pag: [ 96 159  96 143]
zal: [136  99  76 100]
dob: [ 84 169 103 145]
daf: [ 84 169 131 108]
revip: [ 77 166  76 100]
find: [136  99  76 100]
zal
find: [ 84 169 131 108]
daf
count pag: [96]
2
find: [ 84 169 103 145]
dob

mekil: [139 151 109 111 127 141  90  70  86]
kunu: [107 176 123  72 123 140 138 194 146]
dek: [132 184 184  92 184  85  85  85 184]
count kunu: [140]
1
count dek: [85]
3

mekil: [125 128 121 120 141]
kunu: [101 121 106 115 155]
varu: [ 90 153 103 193 123]
dob: [142 130 131 152 104]
count varu: [90]
1
find: [128 121]
mekil
count mekil: [122]
0

daf: [148 146 132 130]
mekil: [ 80 118 100 120]
dob: [140 124 133  90]
varu: [ 79  79 145  79]
dek: [143 142 143  85]
legu: [149 118 150 118]
count varu: [79]
3
count legu: [150]
1
count dek: [143]
2
count dob: [133]
1
find: [143  85]
dek

pag: [126 113 154 118  74 129 141 145 124 112 141 105 109 123 107  89  96 132
 109 143 117 125 163 106 143 142  99 118 150 143 135 118 144 153 121 107
 115 101 105 134 140 125 122 144 139 112 116  91 154]
dob: [139 130 124 125 155 118 121 117 154 126 130 136 143 127 151 142 149 122
 122 127 149 124 108 134 109 123 146 136 122 107 130 144 116 118 136 110
 151 156 160 112 124 120 132 136 135 138 123 128 117]
daf: [137 137 108 134 164 130 100 119 116 152 105 112  96 118 104 146 129 142
 155 133 116 116 127 134 147  99 125 119 115 152 118 138 130 104 114 153
 129 130 120 118 155 143 156 115 140 124 121 141 108]
varu: [127  74  79 139  98 159 112 147 109 121 158 134 116 131 101 130 122 136
 144 102 102 163 173 133 110 138 113 112 145 133 119 127 147 151  87 133
 120 113 111 140 125 134 109 137 102 124 106 155 128]
dek: [125 105 109 120 128 140 106 142 123 118 150 120 123 141 125 126 123 148
 123 108 126 137 143 128 120 123 132 102 154 122 119 132 133 135 101 120
 123 117 120 115 136 119 130 141 108 140 115 123 124]
siput: [136 188 181  94 159 107 177 108 125 136  85 117 138 115 154  96 113 124
 122 169 134  96  87 129 154 132 125 117  99 141 123 138 140 138 141 147
 125 104 125 144 138 114 146 119 138 130 165 125 113]
vadok: [154 143 127 142 145 117 151 108 138 145  95 140 121 119 119 133 136 107
 157 164 123 120 128 133 140 117 116 150  80 147 129 130 137 111 136 119
 151 147 145 143 143 146 132 124 160 117 156 139 110]
legu: [100 144 148 138 132 114  79 135 130 132 148 107 124 162 129 153 148 143
 101 129 151 108  98 118 138 108 154 129 163 117 140 137  87 130 171 132
 113 148 149  86 116 127 148 118 130 138 118 126 155]
count legu: [148]
5
count dek: [121]
0
count siput: [125]
5
find: [141 108 140 115 123 124]
dek

siput: [135 160 101 112  99 120 125 143 108]
mekil: [117 113 145 131 161 125 123 109 160]
dob: [101 163  96 106  92  88  95  84 102]
vadok: [122 113 125 131 145 161 122  76 148]
kunu: [163 139 124 145 131 161 162 175 110]
legu: [171 164  84  82 178 169 174 111 175]
varu: [173 115 140 125 152 173 180 176 130]
find: [163  96 106  92  88]
dob
find: [113 145 131 161 125]
mekil
find: [131 145]
vadok

revip: [159 155 117 166 114 111  80  92 176 112 115 116 127 136 115 136 132 108
 122 128 142 176 160 115 148 111]
kunu: [140 128 132 135 129 121 119 135 128 137 138 138 137 128 121 123 119 130
 133 128 130 132 119 129 120 119]
vadok: [126 130 125 137 137 130 129 126 138 136 125 128 121 126 126 126 133 131
 125 124 131 130 128 134 129 128]
siput: [121 135 124 125 122 131 134 131 123 135 122 131 124 134 131 135 135 123
 135 133 122 118 129 122 131 131]
zal: [136 134 125 135 135 138 138 128 129 137 121 128 137 119 111 116 149 121
 117 126 125 120 127 135 123 131]
find: [124 134]
siput
find: [121 135 124 125 122 131 134 131 123 135 122 131 124 134 131 135 135 123
 135 133 122 118 129 122 131 131]
siput
find: [137 138 138]
kunu
count siput: [131]
6
count siput: [122]
4
find: [135 129 121 119 135 128 137 138 138 137 128]
kunu

daf: [143  82 105 116]
legu: [155  81 108 122]
dek: [126 102  78 114]
pag: [162 107 116 148]
varu: [159 115 100  95]
kunu: [181 144 144 144]
siput: [107 115  83  81]
revip: [121 121 167 167]
mekil: [134 139 181 189]
vadok: [181 101 122 149]
dob: [115  97  97 115]
find: [181 144 144 144]
kunu
count revip: [121]
2
count kunu: [144]
3
count dob: [116]
0
count dob: [115]
2

pag: [148 143  91  84 144]
varu: [138 127 152 125  83]
zal: [129 134  85 111 191]
kunu: [124 124 179 124 124]
siput: [100 163 102 126 120]
daf: [155 183 168 183 168]
mekil: [106 130 115 182 180]
dob: [124 171 108  94  65]
dek: [102 144 138 151  97]
find: [148 143  91]
pag
find: [182 180]
mekil
count kunu: [125]
0
count daf: [183]
2

mekil: [108 135 160 153 136 127 112 141 119 179 113 132 122 103 111 121 143 148
 108 140 124 108 137 110 118 154]
legu: [ 96 137 116 136 110 107 121 137 129 178 127 100 135 105 149 105 152 143
 135 167 137 129 123 122 112 115]
daf: [124 140 127 133 115 114 114 132 132 160 123 137 114 114 115 119 132 131
 118 143 114 133 136 123 132 137]
varu: [111 134 154 151 134 123 116 134 123 171 114 139 124 105 110 120 139 141
 107 142 122 139 138 111 122 149]
siput: [105 133 166 160 142 127 112 141 118 185 112 126 122 106 113 120 146 150
 106 140 125 106 139 110 108 155]
revip: [ 87 139 115 139 109 106 125 139 128 189 125  87 135 101 158 103 160 148
 132 175 142 131 122 122 108 141]
count legu: [137]
3
count varu: [139]
3
count daf: [114]
5
find: [105 133 166 160 142 127 112 141 118 185 112 126 122 106 113 120 146 150
 106 140 125 106 139 110 108 155]
siput

dob: [ 86 100 105 108 127  65]
varu: [ 97 107  98 105 105  93]
legu: [ 65 116 135  75  74  94]
dek: [ 92  75 105  75 106  70]
count varu: [98]
1
count dek: [92]
1

varu: [152 140 167 139  93 168 115 122  78 151 180 167  98]
pag: [126 165 179 172  81 137 129 143 179 177 105 168 174]
zal: [126 165 168 172  81 168 168 143 179 179 179 168 120]
count zal: [168]
4
find: [143 179 179 179 168]
zal

varu: [143 121 158 128 192 104 104]
daf: [152 158 121  99 155 127  84]
kunu: [ 88 101 153 139 157 144 135]
find: [158 128]
varu
find: [121 158]
varu

varu: [128 148 147 126  99 141 139 125 138]
mekil: [137 122 128  93 127 168 136 138 131]
pag: [140 134 126 146 122 123 114 116 134]
daf: [128 148 147 126  99 141 139 125  78]
kunu: [148 122 105 127 156 137 118 115 142]
vadok: [129 119  88 112 191  83  64 165 107]
revip: [137 145 128  93 127 168 136 138 131]
legu: [112 129 154 114 103 158 174 138 131]
find: [148 122 105]
kunu
count vadok: [191]
1
find: [137 122 128  93 127 168 136 138 131]
mekil
find: [156 137 118]
kunu

dek: [123 124 124 139 128 139  79 118 138 136 109]
zal: [122 114 155 138 133 131 140 150 138 155 130]
siput: [124 142 118 129 136 118 125 157 136 103 141]
mekil: [118 134 127 117 129 143  89 110 135 142 120]
count dek: [123]
1
find: [118 125]
siput

revip: [143 124 142 109 111]
pag: [137 106 146  73 115]
siput: [143 124 142 109 127]
zal: [146 146 137 146 136]
vadok: [154 131 148 100 119]
count zal: [137]
1
find: [146 146 137]
zal

vadok: [130  95 135 132 119 148 154 120 108 160 145 139 135 134 126 111 131 108
 110 171 142]
dek: [111 148 124 111 137 153  98 127 115 128 133 107 132 136 125 149 124 146
 138  87  90]
revip: [143  79 116 114 120 146 149 150 102 136 159 116 145 138 112 138 126 117
 112 141 111]
kunu: [126 105 138 137 121 104 151 137 115 137 139 144 129 133 132 104 132 109
 112 175 137]
siput: [145 145  85 112 151 121 108 122 153 100 121 121 121 132 139 139 103 154
 147  85 132]
daf: [147 136 111 111 148 124 111 137 150  98 127 115 128 133 134 143 126 152
 145  84  98]
count siput: [151]
1
count siput: [132]
2
find: [111 148 124 111 137 150  98 127 115 128 133]
daf
find: [145  84  98]
daf
count kunu: [137]
4
count siput: [121]
4

legu: [179 132 139 130 152 134 126 141 128 148 159  97 184 141 156 164 160 121]
pag: [163 133 141 141 153 128 135 132 139 145  97 159 185 134 148 150 183 153]
vadok: [168 133 141 137 153 130 132 134 137 133  96 151 186 136 150 153 174 141]
find: [ 97 159]
pag
count vadok: [150]
1
find: [126 141 128 148]
legu

revip: [123 149 113  90  88  85 165 185  74  66 104  81  81 162 136  89 155 141
 165 111 169 177 165  75 177  87 134 165  91  78 141  93 117 130]
varu: [150  79 117 177 168 177 144 134 175 147  83 175 170 120  88 160 150 153
 150 149 167  89  87 173 136 180  81 159 182 164 151 159 172  66]
zal: [ 94  93 134 126 122 125 140  74 171 138 132 143 120 188 106 171 176  83
 138 102 177 167  94 112 182 158  81 175 106 111  89 166  87 156]
dek: [ 80 170 103 128 129 117 121 101 163 135 168 138 121 151 176 163 131  98
 124  82 113 135 175 126 142 142 157 128  94 110  81 165  82 163]
dob: [120 113 114 180 171 163 147  85 161 159 155 160 180  92 126 173  92 105
 166 111  87  73 106 167  67 189 122  81 148 130  82 175 125 119]
mekil: [180  98 136 169 166 120 121 180 139 126  81 168 134  79  70 109 115 187
 119 124 130  73  86 151 113 156  82 119 153 123 180  89 175  79]
vadok: [181 109 125  91  89 140 126 156  81 128 107  87 114 160 100  88 158 176
 125 163 158 168 108 104 161  77 111 159 152 146 166  75 181  78]
kunu: [150  71 158 175 179 149 140 133 176 147  77 162 167 156  82 170 183 137
 155 143 178 112  77 162 160 181  90 158 178 159 135 175 158  85]
find: [87 73]
dob
count revip: [165]
4

daf: [156 171 145 139 155 155 155 155 177]
mekil: [154 141 138 141 155 154 117 154 135]
kunu: [155 155 173 103 133 128  87 134 153]
count daf: [154]
0
count mekil: [154]
3
find: [155 154]
mekil
count daf: [155]
4

revip: [117 128 156 148 168 143 122 174 163 112 183 148 125 122 148 113 141 152
 151 121 127 132]
vadok: [105 130 176 129 180 107 126 155 162  91 150 134 129 107 129 102 148 134
 132 107 119 127]
pag: [117 134 142 138 169 124 149 135 158  91 165 138 116 141 131 122 148 141
 136 151  85 145]
mekil: [117 134 154 148 167 126 139 154 167  91 138 167 165 122 131 158 141 155
 129 147 120 137]
count vadok: [129]
3
count vadok: [133]
0
find: [158  91 165 138 116 141 131 122 148]
pag
count mekil: [168]
0

revip: [127 127 121 124 122 126 128 128 127 128 127 128 127 127 126 127 126 126
 128 130 125 128 126]
varu: [132 127 128 127 127  84 110 148 108 100 130 127 131 130 131 129 131 131
 127 126 132 127 132]
vadok: [177 150 140 152 127 110 100  84 108 148 171 115 140 152 137 127 130 134
 129 144 149 116 140]
kunu: [177 150 140 152 127 110 125  84 108 148 171 115 140 125 125 127 130 134
 129 144 149 127 125]
find: [127 127  84 110 148 108 100 130 127]
varu
find: [177 150 140 152 127 110 100  84 108 148 171 115 140 152 137 127 130 134
 129 144 149 116 140]
vadok
count kunu: [125]
4
count revip: [128]
6
find: [110 125  84 108 148]
kunu
find: [125  84 108]
kunu
find: [130 131 129 131 131 127 126 132 127 132]
varu

dob: [129 127 130 185 128 127 128 128 129 128 128 128 128 129 128 147 129 129
 132 146 168 180 184 183 185 184 184 184 183 184 183 184 184 184]
zal: [132 145 166 179 182 183 183 184 185 183 183 184 184 184 184 184 184 185
 184 184 184 184 184 184 185 184 183 184 183 132 184 184 184 184]
mekil: [128 129 128 128 129 128 129 136 153 174 182 183 184 183 185 183 185 184
 185 184 184 184 183 184 185 183 184 184 184 184 184 184 185 184]
daf: [128 184 127 128 129 129 127 128 127 128 128 128 128 129 129 133 146 167
 146 183 183 184 183 146 183 184 183 146 185 183 184 184 184 184]
vadok: [184 128 128 128 128 128 128 128 127 128 129 129 128 128 128 128 127 129
 129 126 128 128 129 185 183 184 184 185 183 184 184 184 183 184]
varu: [128 128 127 128 128 128 183 129 128 128 127 128 128 130 133 149 183 181
 183 184 184 184 184 184 184 184 184 185 184 183 185 184 183 184]
find: [184 185 184 183 184 183 132 184]
zal
count daf: [146]
4
count vadok: [184]
7
count varu: [183]
5
find: [128 184 127 128 129 129 127 128 127 128 128 128 128 129 129 133 146 167
 146 183 183 184 183 146 183 184 183 146 185 183 184 184 184 184]
daf
count zal: [184]
19

zal: [132 116 108 118 121 112  87 132 108 179 158 151 166 141 164 178 137 107
 162 147]
legu: [108 126 159 166 151 142 144  99 151 110  78 110  84 155 120 182 164 103
 114 108]
dek: [119 106 152 118 134 151 159  95 154  72  75  78 112 164  88  84 130 159
 110  99]
pag: [154  72  78  78 112 164  88  84 130 159 110 150 173 144 150 114  86 154
 123 110]
daf: [139 154  93 158 165 157 103 149 138 164 163 187 103 120 164 182 155  84
 162 151]
mekil: [148  91 169  99  90  77 151 101 104  76 104  83 166 130 104  66  90 182
 119  99]
find: [103 120 164 182 155  84]
daf
find: [164 163 187 103]
daf
find: [119 106 152 118 134 151 159  95 154  72  75  78 112 164  88  84 130 159
 110  99]
dek
find: [154  72  75  78 112 164  88  84 130 159 110]
dek
find: [ 84 162]
daf
find: [ 99 151 110  78 110  84 155 120 182 164]
legu
find: [159  95 154  72  75]
dek

zal: [ 93 145 125 186]
vadok: [186 186 141 134]
siput: [175 176 123 123]
pag: [184 185 185 191]
varu: [115 115 138 115]
find: [186 186]
vadok
count siput: [175]
1
count vadok: [186]
2
find: [176 123]
siput
count pag: [185]
2
count varu: [115]
3

daf: [145 156  73  73  83]
pag: [ 71 144  94  74  68]
varu: [115 115 180 187 192]
revip: [109 144 182 183 180]
legu: [106 102 183 181 178]
zal: [144  94  71  77  73]
siput: [118 110 180 185 178]
kunu: [106 131 178 173 179]
vadok: [143 182  76  75  74]
dob: [152 152 183 183 184]
count dob: [182]
0
find: [144  94  71]
zal

legu: [148  84 107 113 121 142 145 158  94 111 164 121 156 147 106 130 125 136
 151 125 152 131 147 141]
zal: [128 132 146 146 148 132 122 120 132 101 135 126 105 146 146 132 132 137
  88 141 144 127 132 111]
kunu: [120 110 129 132 121 116 129 152 124 123 111 101 128  96 147 100 128  95
 148 121 115 128 112 116]
varu: [119 127 154 112 135 136 158 124 131 110 169 112 125 143 125 140 101 142
 131  97 142 150 132 116]
revip: [145 120 140 132  70 146 134 131 127 114 103 118 166 117 143 124  95 133
 126 139 133 132  77 125]
mekil: [142  98 146 113  88 133 131 106 114 118 132 147 152 132 139 117  99 122
 138 130 151 121 117 115]
pag: [114 124 144 131 108 123 126 117 168  98 132 144 152 148 156 105 113 112
 146 135 179 129 115 119]
siput: [121 145 114 121 105 142 108 123 141 136 124 136 115  86 135  98 145 142
 158 121  88 130 119  93]
vadok: [151 107  93 117 129 132  92 127 133 142 126 100 113 114 132 142 144  98
 117 134 135 120 122 151]
dek: [114 124 144 108 136 136 142 115 121 141 123 105  86 124 156 133 131 119
 100 113 158 129 124 124]
find: [128  96 147 100]
kunu
count zal: [146]
4
find: [121 105 142 108 123 141 136 124 136 115  86]
siput
find: [129 152 124 123 111 101 128]
kunu
find: [113 114 132]
vadok

legu: [120 135 111 113 111 129 104 118  86  77 128]
dob: [107  63 111 110 117  85 117  70  79  76 109]
revip: [143 195 122 141 130  78 127 183 163 162 122]
dek: [129  77  78 129 111 129 129 118  86  77 134]
count dek: [129]
4
count legu: [77]
1

legu: [154 149  98  96 149 166  87  98 107  96]
revip: [134 120 144  96 137 175  87 130 114 126]
varu: [154 167 144  96 149 166  87  98 107 133]
pag: [ 95 167  97 166  87 144 149 172 140 125]
count legu: [96]
2
count legu: [98]
2
find: [167  97 166  87]
pag
find: [154 167 144  96 149 166  87]
varu

pag: [151 101 101 160]
siput: [121 155 167 120]
dob: [154 154 122 159]
zal: [157 121 108 164]
legu: [137 107 167 128]
dek: [151 101 155 160]
daf: [134  84  99 141]
revip: [157 161 108 161]
find: [157 161]
revip
count revip: [108]
1
find: [155 167]
siput
find: [161 108 161]
revip
count dob: [154]
2
find: [107 167 128]
legu

daf: [160 128 112 120]
mekil: [154 131 122 130]
vadok: [ 87 100 110 110]
pag: [129 102 128 106]
dek: [102 128 128 111]
kunu: [178 137 116 143]
count dek: [128]
2
find: [128 112]
daf
find: [128 128]
dek
find: [129 102 128]
pag
count vadok: [110]
2

kunu: [173 100 159 145 100  86 109  67 100 152  68  82 117 138  66 153 101 100
 107 161  82]
daf: [108 152 163  82 139  70  91 187  74 114 144 160 186 152 160  85 104  91
 178 180 170]
dob: [139 135 110 128  77 137 158 154 155 165 156 147  92  69 155  87 182 102
 131  81 120]
mekil: [180 116 141 100 135 153 134  74 116 161  85 174 181 139 189 182 175 187
 124 127 159]
legu: [158 149  97 140  78 101  95 188 109  81  73 131  67  69 180 160  78 189
  85 166  92]
vadok: [ 90  92 183  71  99 121 114  79 131 118 181  67 148 180 123 126  79  99
 152 170 144]
revip: [169  98  90  77 160 129 130 130 127 124 120 152 103 119 139 122 188  80
 166 158 146]
varu: [179  80  84  98 164  72  75 177 101 162 172  81 179 113 115 100 180 144
 104 141 130]
count daf: [91]
2
find: [179 113 115 100 180]
varu
count kunu: [101]
1
find: [165 156 147  92  69 155  87]
dob

legu: [140  91 140  88 139]
dob: [ 83 175  93 125 112]
pag: [151 112 152 112 148]
kunu: [176 139 138 176 139]
dek: [119 156 122 107 155]
zal: [ 82  91  88 140  91]
siput: [111 111 162 111 162]
count siput: [112]
0
find: [ 91  88 140]
zal
count kunu: [176]
2
find: [112 148]
pag

legu: [129 126 112 169 144 136  89  81]
dob: [129 126 112 124 144 136  91  81]
mekil: [143 132 152 142 145 137 132 154]
vadok: [160 135 134 132 151 143 110 162]
kunu: [156 131 159 130  95 116  89 118]
zal: [ 65 134 118 135 125 116 111 111]
varu: [169 145 136 169 144 136  91 109]
find: [129 126 112 169 144 136  89  81]
legu
count kunu: [116]
1
count zal: [125]
1

